[[-54  30  -5  -2 -48 -46 -24]
 [  0  13 -24 -65  19 -66   4]] value -48

[ 13 -71  27  -1  54  -6] value 54

[-57 -49 -63 -22 -15 -31] value -15

[-35 -32  29  56 -42] value -42

[60 34 19 69 36 77 21] value 36

[-44 -44 -39 -55 -50 -46 -62] value -50

[-14 -24 -45   4  12 -74] value 12

[ -2 -30 -31 -15  50  60] value 50
---
132,283,288,208,809,167,337 -> 809, 337

19,59,57,79,73 -> 79, 73

468,571,665,752,763,709,574
165,709,587,744,767,749,589
-> 767, 763

86,40,52,38
59,70,74,35
72,19,49,46
-> 86, 74

3607,2688,5135,9020 -> 9020, 5135

2039,3610,9580,9872 -> 9872, 9580

42,85,40,62,3
47,62,24,32,42
63,81,67,57,72
-> 85, 81

92,20,60,27,13,26,73 -> 92, 73
---
-10.5   -3.4   -6.3    1.1   10.4 -> -3.4

  2.4   -1.3    9.5   -5.4  -13.9   -4.4
 11.6   -0.7   15.7    9.1   13.0    8.8
  4.0    5.8   -3.9    9.6   20.7    8.8
-> -1.3

-108.19  -126.52   -79.90    32.63   -19.63   110.68     7.95 -> -126.52

 15.301    6.175   -8.545    4.194   -7.204   -6.467  -19.589 -> 6.175

  4.39   -1.88  -14.19   -9.82   15.06   -0.22  -11.92 -> -1.88

 0.00   0.07  -0.09   0.14 -> 0.07

  3.66   -7.67  -13.90   21.36   -2.21
 -0.29  -11.90   -2.36   10.06   13.68
-11.31    6.11    7.00   11.40   13.13
-> -7.67
---
[[-43 -46 -59 -18 -67]
 [-14 -38 -70  34 -13]] ans = 34

[[ 46  -7   2  51   6 -48]
 [ -2 -65 -44  58  49   1]
 [ -5  44  -3  48  26  71]] ans = 26

[[-32 -12 -40   5  -8  50   0]
 [-12 -15  10 -50  60 -11  33]] ans = -11

[ 74 -18  25 -34 -15  18  22] ans = 18

[[ 53  37 -39  14]
 [ -8  33 -65  11]
 [ 70  21  -2  47]] ans = -2

[ -6 -16  11 -40 -70 -23] ans = -70

[[ 35   4  35  56  39]
 [-46 -53 -24 -68 -56]
 [-54  21 -59 -20 -67]] ans = -20

[ 67 -11 -56 -46 -29] ans = -46

[ 28  23  -3   2  32 -77] ans = 32
---
[ 12.4 -19.3 -15.9  -3.3  10.3  11.1 -14.9] gives 12.4
[  92.95   96.42  -30.75 -163.73] gives 92.95
[ 1.121 -0.569 -1.909  1.573  1.354  0.624 -0.756] gives 1.121
[ 0.071 -0.059 -0.108 -0.081  0.043 -0.128  0.123] gives 0.071
[-1.209 -1.157  0.961  0.026  1.132] gives -1.209
[  92.98 -195.91    7.55  105.44   99.68  -36.24] gives 92.98
[-0.067 -0.278 -1.040  1.090  0.476] gives -0.067
[ 0.04  0.13 -0.10 -0.03  0.12] gives 0.04
[-0.42 -1.43  1.87 -0.12 -0.52] gives -0.42
---
array([-43, -16, -33,  12, -61]) Answer: -43
array([ 26, -15, -64,  20,   5,  62]) Answer: 26
array([22,  6,  2, 11, 46, 74]) Answer: 22
array([-65, -28,  29,  70]) Answer: -65
array([ 60,  46, -28,  75,  36,  77]) Answer: 60
array([12, 67,  8, -9]) Answer: 12
array([-64,  37, -49, -71, -21,  34,  50]) Answer: -64
array([ 66, -50,  27,  25]) Answer: 66
array([  0, -73,   1,  33]) Answer: 0
array([ 60,  32, -53,  17,   4]) Answer: 60
---
4857  9320  4076  5719  1098  2322 ⇒ 5719

253  232  301  485  374  300
319  248  443  823  378  275
390  238  423  670  327  256
⇒ 485

4  6  7  1  6  6 ⇒ 1

3  7  3  4  5  6
6  4  5  6  3  6
5  3  5  8  2  7
⇒ 4

-877  -164  -542   630   864   444 ⇒ 630

29  25  75  21  19  23 ⇒ 21

232   42  226   59    6  199
 72  171   56  147  143  109
⇒ 59
---
[-33   2 -74  52  63] => -33

[-47   4  56 -52 -58  66] => -52

[ 10 -47 -71  20 -12] => -47

[ -1   8  11  16 -57 -51] => -51

[79  3 -7 69 64] => 3

[ 44  -5  11   7 -26  58] => -5

[[ 41 -37  55  54 -11 -19 -39]
 [ 23 -37  74  36  -3 -38 -32]] => -38

[[-53 -15 -42 -59  -9]
 [-54 -15 -39 -29  -7]
 [-39 -11 -33 -65 -10]] => -59

[[-10 -58 -57  64   4 -20]
 [ 23   8 -49  11 -25 -35]
 [ -6 -35 -40  56   1   1]] => -57

[ 34  63  44 -66  -3 -47] => -47
---
380  776  844  205  647 --> 844, 844

7418  6987  7605  2711  5085  7754  8064
7298  4727  9378  9172  9065  7185  5196
8280  5657  9611  9392  9051  7558  6934
--> 9172, 9611

 32  -24  -29    9    5   12    3 --> 9, 32

-14   -8  -40   30   25  -16  -26 --> 30, 30

5727  7860  5199  4009  5401  7321  2732
6315  4079  6553  7690  5932  6217  7380
6781  4893  6305  7242  5015  9745  3601
--> 7690, 9745

-41  -25    6   48   29 --> 6, 48
---
25	76	-19	42	-22	51	29 Out: 29
-52	-73	47	-21	28	-28 Out: -28
-74	-70	52	48 Out: 48
-14	54	-47	-10	-37	69 Out: 69
-54	74	19	9	16 Out: 16
16	5	22	69 Out: 69
-35	18	-60	-75	-31	31 Out: 31
-18	33	-26	39	-37	-74 Out: -74
-60	40	-54	63	-33	57 Out: 57
75	3	42	-63 Out: -63
